Below are the code and all the weights of a small trained network. Each question names an input and a target symbol and asks about switching units off, where a switched-off unit gives its printed mean instead of its output.

import numpy as np


def w(rows, s, z=0):
    codes = np.array(rows[::2]) - 128.0
    scale = np.full(codes.shape[1], s)
    scale[-1] = z or s
    return codes * scale


def norm(h):
    return h / np.sqrt((h * h).mean(-1, keepdims=True) + 1e-5)


def softmax(a):
    e = np.exp(a - a.max(-1, keepdims=True))
    return e / e.sum(-1, keepdims=True)


def log_softmax(a):
    a = a - a.max(-1, keepdims=True)
    return a - np.log(np.exp(a).sum(-1, keepdims=True))


def net(x, mask):
    ids = ['αγδζλξστφψω'.index(c) for c in x.split()]
    T = len(ids)
    res = E[ids] + P[:T]
    u = 0
    for l in range(2):
        r = norm(res)
        for j in range(3):
            rows = slice(2 * j, 2 * j + 2)
            q, k, v = (r @ M[l][rows].T for M in (Q, K, V))
            z = softmax(np.where(np.tri(T) > 0, q @ k.T / 2**0.5, -1e9)) @ v
            o = O[l][rows]
            res = res + np.where(mask[u + j], z, o[:, -1]) @ o[:, :-1]
        u += 3
    return log_softmax(norm(res)[-1] @ U[:, :-1].T + U[:, -1])


Q, K, V, O = {}, {}, {}, {}
E = w([
[35,80,232],'α',
[96,43,99],'γ',
[76,135,121],'δ',
[190,157,153],'ζ',
[69,129,118],'λ',
[161,36,206],'ξ',
[80,133,140],'σ',
[168,34,105],'τ',
[250,162,174],'φ',
[154,50,124],'ψ',
[124,142,249],'ω',
],0.011)
P = w([
[113,254,87],'0',
[163,53,54],'1',
[175,53,46],'2',
[176,58,40],'3',
[106,88,109],'4',
[117,85,101],'5',
[117,88,100],'6',
[129,84,90],'7',
[130,86,89],'8',
[130,89,77],'9',
[146,95,101],'10',
[142,85,93],'11',
[153,106,93],'12',
],0.008)
Q[0] = w([
[153,48,80],'L0H0',
[57,169,118],'L0H0',
[61,190,166],'L0H1',
[180,23,109],'L0H1',
[92,245,115],'L0H2',
[208,122,99],'L0H2',
],0.013)
K[0] = w([
[111,198,104],'L0H0',
[106,91,178],'L0H0',
[120,5,109],'L0H1',
[117,230,110],'L0H1',
[151,53,140],'L0H2',
[189,149,118],'L0H2',
],0.02)
V[0] = w([
[160,120,42],'L0H0',
[103,202,113],'L0H0',
[28,75,82],'L0H1',
[65,111,216],'L0H1',
[253,137,101],'L0H2',
[120,42,147],'L0H2',
],0.017)
O[0] = w([
[52,157,85,108],'L0H0',
[142,194,170,126],'L0H0',
[156,134,8,203],'L0H1',
[243,101,124,164],'L0H1',
[64,195,223,11],'L0H2',
[109,25,152,130],'L0H2',
],0.013,0.011)
Q[1] = w([
[130,99,99],'L1H0',
[152,242,169],'L1H0',
[35,164,130],'L1H1',
[84,94,86],'L1H1',
[76,22,92],'L1H2',
[46,2,97],'L1H2',
],0.016)
K[1] = w([
[138,101,123],'L1H0',
[149,200,253],'L1H0',
[153,106,206],'L1H1',
[88,184,156],'L1H1',
[149,43,124],'L1H2',
[155,3,110],'L1H2',
],0.014)
V[1] = w([
[132,107,99],'L1H0',
[119,164,172],'L1H0',
[179,177,40],'L1H1',
[212,131,88],'L1H1',
[186,2,141],'L1H2',
[12,73,55],'L1H2',
],0.0093)
O[1] = w([
[84,50,105,174],'L1H0',
[156,181,107,54],'L1H0',
[103,165,231,228],'L1H1',
[12,163,201,201],'L1H1',
[24,1,80,255],'L1H2',
[207,52,119,141],'L1H2',
],0.0064,0.0052)
U = w([
[247,98,107,49],'α',
[68,155,6,24],'γ',
[135,175,104,98],'δ',
[98,147,159,151],'ζ',
[150,186,89,111],'λ',
[83,43,238,89],'ξ',
[148,167,115,56],'σ',
[23,127,132,158],'τ',
[89,137,192,254],'φ',
[50,148,132,138],'ψ',
[175,119,214,236],'ω',
],0.014,0.0039)

Each question gives the input, a string of symbols that net reads in full, and the target symbol t.
The units are the heads (2 rows each of Q, K, V and O). Each row of codes is followed by its name. A weight is (code - 128) times the scale printed after its matrix; where a second scale follows, it is the last column's (O and U).
mask holds one flag per head, layer by layer. A switched-off head (its flag False) gives its mean, the last column of its rows in O, instead of its output. The means were averaged over made-up inputs and are rounded, as every weight is.
A unit's drop is (log p(t) with every unit on - log p(t) with that unit switched off) / (log p(t) with every unit on - log p(t) with every unit switched off).
The circuit of an input: a set's keep is (log p(t) with only the set's units on - log p(t) with every unit switched off) / (log p(t) with every unit on - log p(t) with every unit switched off). Starting from all 6 units, units are removed one at a time, each time the one whose removal leaves the highest keep (on an exact tie, the one counted first), for as long as the keep stays at least 0.8.
units of the circuit, in order: the units of the circuit, biggest drop first
most important unit: the unit with the biggest drop
heads that matter: for each layer, one digit per head in row order, 1 if its drop is at least 0.15 and else 0, layers parted by /
drop when u is switched off: that unit's drop, to one decimal
input γ α τ, target γ: units of the circuit, in order => [L0H1]
input γ γ α γ, target γ: heads that matter => 110 / 000
input γ τ ω, target γ: heads that matter => 000 / 000
input φ γ ω ζ σ γ, target φ: units of the circuit, in order => [L0H2; L0H1]
input τ σ α α α α ω γ ξ γ ξ, target τ: heads that matter => 100 / 000
input ω ω α γ ω γ α α γ α ξ, target ω: heads that matter => 011 / 000
input ω ω δ α α γ γ, target ω: units of the circuit, in order => [L0H1; L0H2]
input ω ψ φ, target ω: heads that matter => 010 / 000
input δ ω φ ω ξ ζ λ ω ψ ω, target ξ: heads that matter => 010 / 010
input ξ α γ ψ, target ξ: units of the circuit, in order => [L0H1; L0H2]
input τ γ γ ω ω ω ω σ ξ, target τ: units of the circuit, in order => [L0H0; L0H2]
input τ φ α γ ω δ ω α α α τ γ ψ, target τ: units of the circuit, in order => [L0H0; L0H2]
input γ ξ σ ξ ω, target ξ: units of the circuit, in order => [L0H2; L1H1]
input φ γ α, target φ: units of the circuit, in order => [L0H2]
input γ α φ α ω γ φ γ γ α τ, target γ: units of the circuit, in order => [L0H0; L0H2]
input τ γ ω α, target τ: heads that matter => 111 / 000
input ξ δ α ζ α α φ τ, target ξ: heads that matter => 010 / 000
input τ α γ ω, target τ: heads that matter => 110 / 000
input γ φ α, target γ: heads that matter => 110 / 000
input γ τ α λ γ ω α γ α φ γ ω ψ, target γ: most important unit => L0H0
input τ α λ, target τ: heads that matter => 011 / 000
input ω γ λ, target ω: heads that matter => 010 / 000
input ξ γ ξ α ω α λ γ φ γ ω ω τ, target ξ: drop when L0H1 is switched off => 0.3
input ξ α α α α ξ ω ω ξ ζ γ ω γ, target ξ: drop when L0H1 is switched off => 0.5
input ω ω γ ω ψ α α α α λ φ, target ω: drop when L0H1 is switched off => 0.4
input ω α ω ω τ, target ω: drop when L0H1 is switched off => 0.4
input γ λ α ω, target γ: most important unit => L0H1
